Below is a small trained network, with its code and all its weights. Each question gives an input and a class and asks what happens when units are switched off, that is, made to give their printed mean instead of their output.

import numpy as np


def w(rows, s, z=0):
    codes = np.array(rows[::2]) - 128.0
    scale = np.full(codes.shape[1], s)
    scale[-1] = z or s
    return codes * scale


def f(y):
    return y / 2 * (1 + np.tanh(0.7978845608 * (y + 0.044715 * y**3)))


def log_softmax(a):
    a = a - a.max(-1, keepdims=True)
    return a - np.log(np.exp(a).sum(-1, keepdims=True))


def net(x, mask):
    res = np.array(x, float).reshape(1, 5) / 4 @ E
    y = f(res @ A[0][:, :-1].T + A[0][:, -1])
    res = res + np.where(mask, y, B[0][:, -1]) @ B[0][:, :-1]
    return log_softmax(res[-1] @ U[:, :-1].T + U[:, -1])


A, B = {}, {}
E = w([
[121,45,111,152,136,190,225,46,104],'x0',
[125,162,76,128,104,91,158,64,253],'x1',
[128,93,126,127,162,36,218,191,131],'x2',
[125,120,241,128,240,148,121,115,195],'x3',
[130,37,102,118,100,196,107,204,191],'x4',
],0.0054)
A[0] = w([
[110,79,123,149,128,162,194,82,106,61],'neuron 0',
[123,94,139,145,142,39,194,188,134,84],'neuron 1',
[133,38,86,120,111,192,114,222,198,77],'neuron 2',
[119,113,128,120,162,58,198,178,118,93],'neuron 3',
[138,223,159,131,122,23,17,242,168,70],'neuron 4',
[128,171,137,133,100,232,35,47,133,89],'neuron 5',
[128,135,51,127,62,113,139,141,80,90],'neuron 6',
[117,125,168,124,138,152,119,170,40,81],'neuron 7',
[131,115,126,126,147,124,126,126,128,225],'neuron 8',
[117,130,214,126,197,136,117,118,188,82],'neuron 9',
[96,164,94,116,102,104,160,82,233,106],'neuron 10',
[129,123,206,130,210,139,122,120,181,89],'neuron 11',
[107,129,30,125,60,100,132,137,75,107],'neuron 12',
[128,132,44,130,50,98,126,156,78,89],'neuron 13',
[136,64,118,128,137,177,219,49,92,68],'neuron 14',
[121,108,213,135,207,139,123,117,178,105],'neuron 15',
[134,74,128,133,130,177,213,60,100,85],'neuron 16',
[140,128,53,131,60,106,140,137,80,98],'neuron 17',
[119,211,156,140,152,64,151,49,52,82],'neuron 18',
[116,107,168,132,149,157,115,180,21,97],'neuron 19',
[139,133,44,138,58,104,143,142,78,112],'neuron 20',
[116,86,120,160,129,141,162,96,118,57],'neuron 21',
[133,207,150,137,158,60,154,44,48,95],'neuron 22',
[118,90,176,133,156,150,111,181,2,112],'neuron 23',
[134,206,143,116,110,71,36,219,153,66],'neuron 24',
[129,109,164,126,150,148,107,174,25,84],'neuron 25',
[141,36,134,126,145,175,231,22,86,82],'neuron 26',
[124,25,94,139,104,196,103,228,217,96],'neuron 27',
[142,117,223,132,200,135,127,115,182,96],'neuron 28',
[143,156,99,130,110,112,141,105,211,70],'neuron 29',
[123,167,132,134,97,238,20,36,122,86],'neuron 30',
[128,119,124,123,140,127,135,128,126,253],'neuron 31',
[125,120,207,127,209,144,126,119,174,117],'neuron 32',
[132,159,111,160,153,121,128,122,111,46],'neuron 33',
[133,145,98,131,109,98,146,80,228,86],'neuron 34',
[129,207,145,122,164,62,152,36,57,85],'neuron 35',
[135,101,184,104,144,157,123,175,15,97],'neuron 36',
[125,155,91,125,110,89,158,65,247,101],'neuron 37',
[129,98,134,133,154,43,226,198,133,96],'neuron 38',
[129,98,116,124,161,53,222,184,137,64],'neuron 39',
[130,97,127,129,158,55,202,200,137,92],'neuron 40',
[123,156,80,118,113,85,155,66,233,132],'neuron 41',
],0.0076,0.0048)
B[0] = w([
[96,104,104,106,166,140,127,125,139,142],'neuron 0',
[131,124,133,99,124,137,84,89,98,168],'neuron 1',
[126,84,140,87,81,135,133,137,188,202],'neuron 2',
[136,132,139,104,122,132,87,96,108,164],'neuron 3',
[40,146,91,120,201,131,120,150,159,254],'neuron 4',
[149,134,128,74,136,134,74,82,84,198],'neuron 5',
[129,111,141,107,139,124,180,125,99,181],'neuron 6',
[151,77,110,143,149,129,123,128,134,167],'neuron 7',
[151,218,139,158,112,112,127,159,135,195],'neuron 8',
[136,105,126,97,143,125,190,128,92,177],'neuron 9',
[172,103,115,165,152,126,120,139,132,190],'neuron 10',
[132,111,131,108,132,130,192,123,94,181],'neuron 11',
[145,143,143,113,134,116,191,134,96,206],'neuron 12',
[126,110,142,105,138,133,195,127,98,197],'neuron 13',
[61,113,107,111,179,129,121,140,143,174],'neuron 14',
[131,124,134,111,116,122,190,134,93,190],'neuron 15',
[73,130,107,122,165,132,119,141,142,169],'neuron 16',
[130,121,136,117,133,127,182,125,97,185],'neuron 17',
[137,95,140,82,83,143,125,147,180,197],'neuron 18',
[174,102,109,161,151,119,125,130,143,199],'neuron 19',
[132,137,138,120,126,114,183,132,92,201],'neuron 20',
[107,96,109,109,153,142,128,122,133,119],'neuron 21',
[139,114,143,86,74,133,128,147,191,206],'neuron 22',
[200,123,116,178,157,128,120,144,146,228],'neuron 23',
[58,114,99,107,194,144,127,130,158,208],'neuron 24',
[160,81,107,155,150,126,125,126,140,186],'neuron 25',
[58,152,103,115,189,122,117,157,157,203],'neuron 26',
[134,114,144,81,63,134,128,144,205,226],'neuron 27',
[129,114,132,107,124,117,190,131,92,188],'neuron 28',
[146,71,110,131,157,134,123,123,121,147],'neuron 29',
[155,141,139,65,148,123,62,79,86,210],'neuron 30',
[160,253,142,168,108,103,123,169,141,220],'neuron 31',
[132,138,131,121,114,117,188,135,98,192],'neuron 32',
[120,74,125,102,134,146,132,119,131,105],'neuron 33',
[163,82,110,144,155,126,122,133,130,171],'neuron 34',
[131,94,134,91,73,142,133,139,184,200],'neuron 35',
[178,100,109,166,152,126,124,131,141,206],'neuron 36',
[183,90,114,168,164,135,124,140,137,201],'neuron 37',
[161,155,136,85,135,136,71,88,97,188],'neuron 38',
[142,107,119,72,144,143,82,84,101,164],'neuron 39',
[140,131,139,104,122,141,82,89,100,173],'neuron 40',
[182,129,120,186,149,123,119,148,136,210],'neuron 41',
],0.036,0.0047)
U = w([
[27,170,66,132,213,147,115,155,160,108],'0',
[141,140,153,118,122,106,240,133,51,169],'1',
[217,83,90,230,158,128,97,139,144,175],'2',
[127,101,161,87,26,173,118,148,221,100],'3',
[152,170,140,89,138,159,32,19,62,109],'4',
[96,239,158,254,60,116,108,134,117,229],'5',
[81,86,129,178,102,149,119,76,102,6],'6',
],0.0072,0.0017)

Each question gives the input, the list of numbers given to net, and the class t.
The units are the neurons (one row each of A and B). Each row of codes is followed by its name. A weight is (code - 128) times the scale printed after its matrix; where a second scale follows, it is the last column's (A, B and U).
mask holds one flag per neuron, in row order. A switched-off neuron (its flag False) gives its mean, the last column of its row in B, instead of its output. The means were averaged over made-up inputs and are rounded, as every weight is.
A unit's drop is (log p(t) with every unit on - log p(t) with that unit switched off) / (log p(t) with every unit on - log p(t) with every unit switched off).
The circuit of an input: a set's keep is (log p(t) with only the set's units on - log p(t) with every unit switched off) / (log p(t) with every unit on - log p(t) with every unit switched off). Starting from the 12 units with the biggest drops (on a tie, the unit counted first), units are removed one at a time, each time the one whose removal leaves the highest keep (on an exact tie, the one counted first), for as long as the keep stays at least 0.8.
units of the circuit, in order: the units of the circuit, biggest drop first
most important unit: the unit with the biggest drop
k most important neurons: the k neurons with the biggest drops, biggest first
drop when u is switched off: that unit's drop, to one decimal
input [7,4,-8,8,8], class 1: units of the circuit, in order	neuron 15
input [-5,1,-4,0,7], class 3: 2 most important neurons	neuron 27; neuron 2
input [5,4,6,1,-1], class 4: 3 most important neurons	neuron 38; neuron 4; neuron 39
input [-7,-4,-8,7,3], class 4: 2 most important neurons	neuron 30; neuron 5
input [-8,4,8,2,3], class 0: 4 most important neurons	neuron 4; neuron 24; neuron 30; neuron 5
input [8,7,-6,-4,-8], class 0: 4 most important neurons	neuron 26; neuron 14; neuron 16; neuron 27
input [-8,-1,4,8,-4], class 0: 3 most important neurons	neuron 4; neuron 24; neuron 12
input [-3,-5,5,7,-8], class 3: 3 most important neurons	neuron 22; neuron 18; neuron 35
input [6,2,8,6,8], class 3: 4 most important neurons	neuron 27; neuron 2; neuron 30; neuron 5
input [-6,-3,-6,-3,-7], class 3: 4 most important neurons	neuron 22; neuron 18; neuron 35; neuron 26
input [4,-5,-2,0,-1], class 2: 2 most important neurons	neuron 4; neuron 23
input [-3,-8,-3,-7,-2], class 2: 2 most important neurons	neuron 23; neuron 36
input [-6,-8,-8,5,-8], class 2: 4 most important neurons	neuron 23; neuron 36; neuron 19; neuron 25
input [3,1,-7,-7,3], class 1: most important unit	neuron 12
input [2,-4,-7,1,-7], class 3: 2 most important neurons	neuron 22; neuron 35
input [3,3,-1,1,1], class 5: 2 most important neurons	neuron 4; neuron 24
input [8,1,4,8,4], class 0: 2 most important neurons	neuron 26; neuron 14
input [7,-2,-1,3,-8], class 3: drop when neuron 24 is switched off	0.2
input [5,2,-5,2,3], class 0: drop when neuron 20 is switched off	0.0
input [8,4,-8,1,7], class 0: most important unit	neuron 26
input [-6,6,3,-8,2], class 1: drop when neuron 12 is switched off	0.1
input [7,1,-2,8,4], class 1: drop when neuron 11 is switched off	0.9
